Here is a tiny trained network, its code and every weight. The questions are about switching its units off for an input and a target symbol, where a switched-off unit gives its printed mean instead of its output.

import numpy as np


def w(rows, s, z=0):
    codes = np.array(rows[::2]) - 128.0
    scale = np.full(codes.shape[1], s)
    scale[-1] = z or s
    return codes * scale


def f(y):
    return np.maximum(y, 0)


def softmax(a):
    e = np.exp(a - a.max(-1, keepdims=True))
    return e / e.sum(-1, keepdims=True)


def log_softmax(a):
    a = a - a.max(-1, keepdims=True)
    return a - np.log(np.exp(a).sum(-1, keepdims=True))


def net(x, mask):
    ids = ['ΘΛΞΣΦΩγεζημπτ'.index(c) for c in x.split()]
    T = len(ids)
    res = E[ids] + P[:T]
    r = res
    for j in range(2):
        rows = slice(2 * j, 2 * j + 2)
        q, k, v = (r @ M[0][rows].T for M in (Q, K, V))
        z = softmax(np.where(np.tri(T) > 0, q @ k.T / 2**0.5, -1e9)) @ v
        o = O[0][rows]
        res = res + np.where(mask[j], z, o[:, -1]) @ o[:, :-1]
    y = f(res @ A[0][:, :-1].T + A[0][:, -1])
    res = res + np.where(mask[2:14], y, B[0][:, -1]) @ B[0][:, :-1]
    return log_softmax(res[-1] @ U[:, :-1].T + U[:, -1])


Q, K, V, O, A, B = {}, {}, {}, {}, {}, {}
E = w([
[157,118,112],'Θ',
[86,112,157],'Λ',
[111,144,188],'Ξ',
[98,154,129],'Σ',
[141,153,139],'Φ',
[157,73,167],'Ω',
[176,94,73],'γ',
[171,147,92],'ε',
[189,183,140],'ζ',
[143,198,33],'η',
[159,90,172],'μ',
[231,132,11],'π',
[27,37,158],'τ',
],0.012)
P = w([
[172,111,255],'0',
[190,88,72],'1',
[170,123,62],'2',
[145,113,57],'3',
[166,120,88],'4',
[154,99,80],'5',
],0.0019)
Q[0] = w([
[180,148,62],'head 0',
[48,107,252],'head 0',
[111,116,137],'head 1',
[193,167,87],'head 1',
],0.013)
K[0] = w([
[181,194,65],'head 0',
[1,7,218],'head 0',
[150,164,100],'head 1',
[23,69,186],'head 1',
],0.0098)
V[0] = w([
[182,216,51],'head 0',
[198,2,97],'head 0',
[60,94,94],'head 1',
[57,35,70],'head 1',
],0.0095)
O[0] = w([
[142,204,81,247],'head 0',
[205,2,51,252],'head 0',
[62,98,80,78],'head 1',
[91,78,34,93],'head 1',
],0.0096,0.0019)
A[0] = w([
[183,54,138,186],'neuron 0',
[222,132,166,200],'neuron 1',
[141,190,148,182],'neuron 2',
[78,83,133,141],'neuron 3',
[93,97,228,27],'neuron 4',
[129,112,121,173],'neuron 5',
[158,109,91,95],'neuron 6',
[32,109,254,95],'neuron 7',
[199,209,106,89],'neuron 8',
[86,89,252,2],'neuron 9',
[59,171,119,127],'neuron 10',
[52,220,135,171],'neuron 11',
],0.0078,0.0052)
B[0] = w([
[89,66,134,254],'neuron 0',
[193,82,205,254],'neuron 1',
[124,166,174,207],'neuron 2',
[183,210,97,168],'neuron 3',
[115,188,2,157],'neuron 4',
[110,94,129,177],'neuron 5',
[101,124,98,167],'neuron 6',
[93,210,35,188],'neuron 7',
[197,225,76,218],'neuron 8',
[108,201,3,164],'neuron 9',
[91,101,153,151],'neuron 10',
[1,138,180,201],'neuron 11',
],0.0071,0.0056)
U = w([
[129,41,254,224],'Θ',
[115,143,150,35],'Λ',
[109,134,143,27],'Ξ',
[103,141,152,93],'Σ',
[42,137,181,186],'Φ',
[105,120,142,135],'Ω',
[141,54,128,207],'γ',
[165,138,135,179],'ε',
[180,172,191,164],'ζ',
[116,231,98,103],'η',
[146,158,119,132],'μ',
[196,146,53,2],'π',
[42,122,31,126],'τ',
],0.0079,0.0029)

Each question gives the input, a string of symbols that net reads in full, and the target symbol t.
The units are the heads (2 rows each of Q, K, V and O) and the neurons (one row each of A and B). Each row of codes is followed by its name. A weight is (code - 128) times the scale printed after its matrix; where a second scale follows, it is the last column's (O, A, B and U).
mask holds one flag per unit, heads first, then neurons. A switched-off unit (its flag False) gives its mean, the last column of its rows in O or B, instead of its output. The means were averaged over made-up inputs and are rounded, as every weight is.
A unit's drop is (log p(t) with every unit on - log p(t) with that unit switched off) / (log p(t) with every unit on - log p(t) with every unit switched off).
The circuit of an input: a set's keep is (log p(t) with only the set's units on - log p(t) with every unit switched off) / (log p(t) with every unit on - log p(t) with every unit switched off). Starting from the 12 units with the biggest drops (on a tie, the unit counted first), units are removed one at a time, each time the one whose removal leaves the highest keep (on an exact tie, the one counted first), for as long as the keep stays at least 0.8.
units of the circuit, in order: the units of the circuit, biggest drop first
most important unit: the unit with the biggest drop
k most important neurons: the k neurons with the biggest drops, biggest first
heads that matter: for each layer, one digit per head in row order, 1 if its drop is at least 0.15 and else 0, layers parted by /
drop when u is switched off: that unit's drop, to one decimal
input Θ η η, target η: heads that matter : 10
input Ω ζ τ ε, target τ: most important unit : head 1
input γ γ τ, target τ: units of the circuit, in order : (head 0; neuron 7; neuron 9; neuron 4)
input γ π γ, target π: 2 most important neurons : (neuron 11; neuron 8)
input Φ Λ π ε, target π: heads that matter : 10
input Φ ε ζ, target ζ: heads that matter : 01
input γ Σ η ε, target η: 2 most important neurons : (neuron 8; neuron 0)
input Ω τ η, target τ: 2 most important neurons : (neuron 11; neuron 1)
input τ ζ γ, target τ: heads that matter : 01
input Λ τ γ, target τ: 2 most important neurons : (neuron 1; neuron 6)
input τ τ γ ζ, target τ: drop when neuron 1 is switched off : 0.2
input Λ Ω γ, target γ: drop when neuron 7 is switched off : 0.1
input Φ Ω Σ Ω η ε, target η: drop when neuron 8 is switched off : 0.3
input ε Λ Ξ Φ Λ Ω, target Θ: most important neuron : (neuron 8)
input μ τ μ ε Σ τ, target τ: drop when head 0 is switched off : 0.7
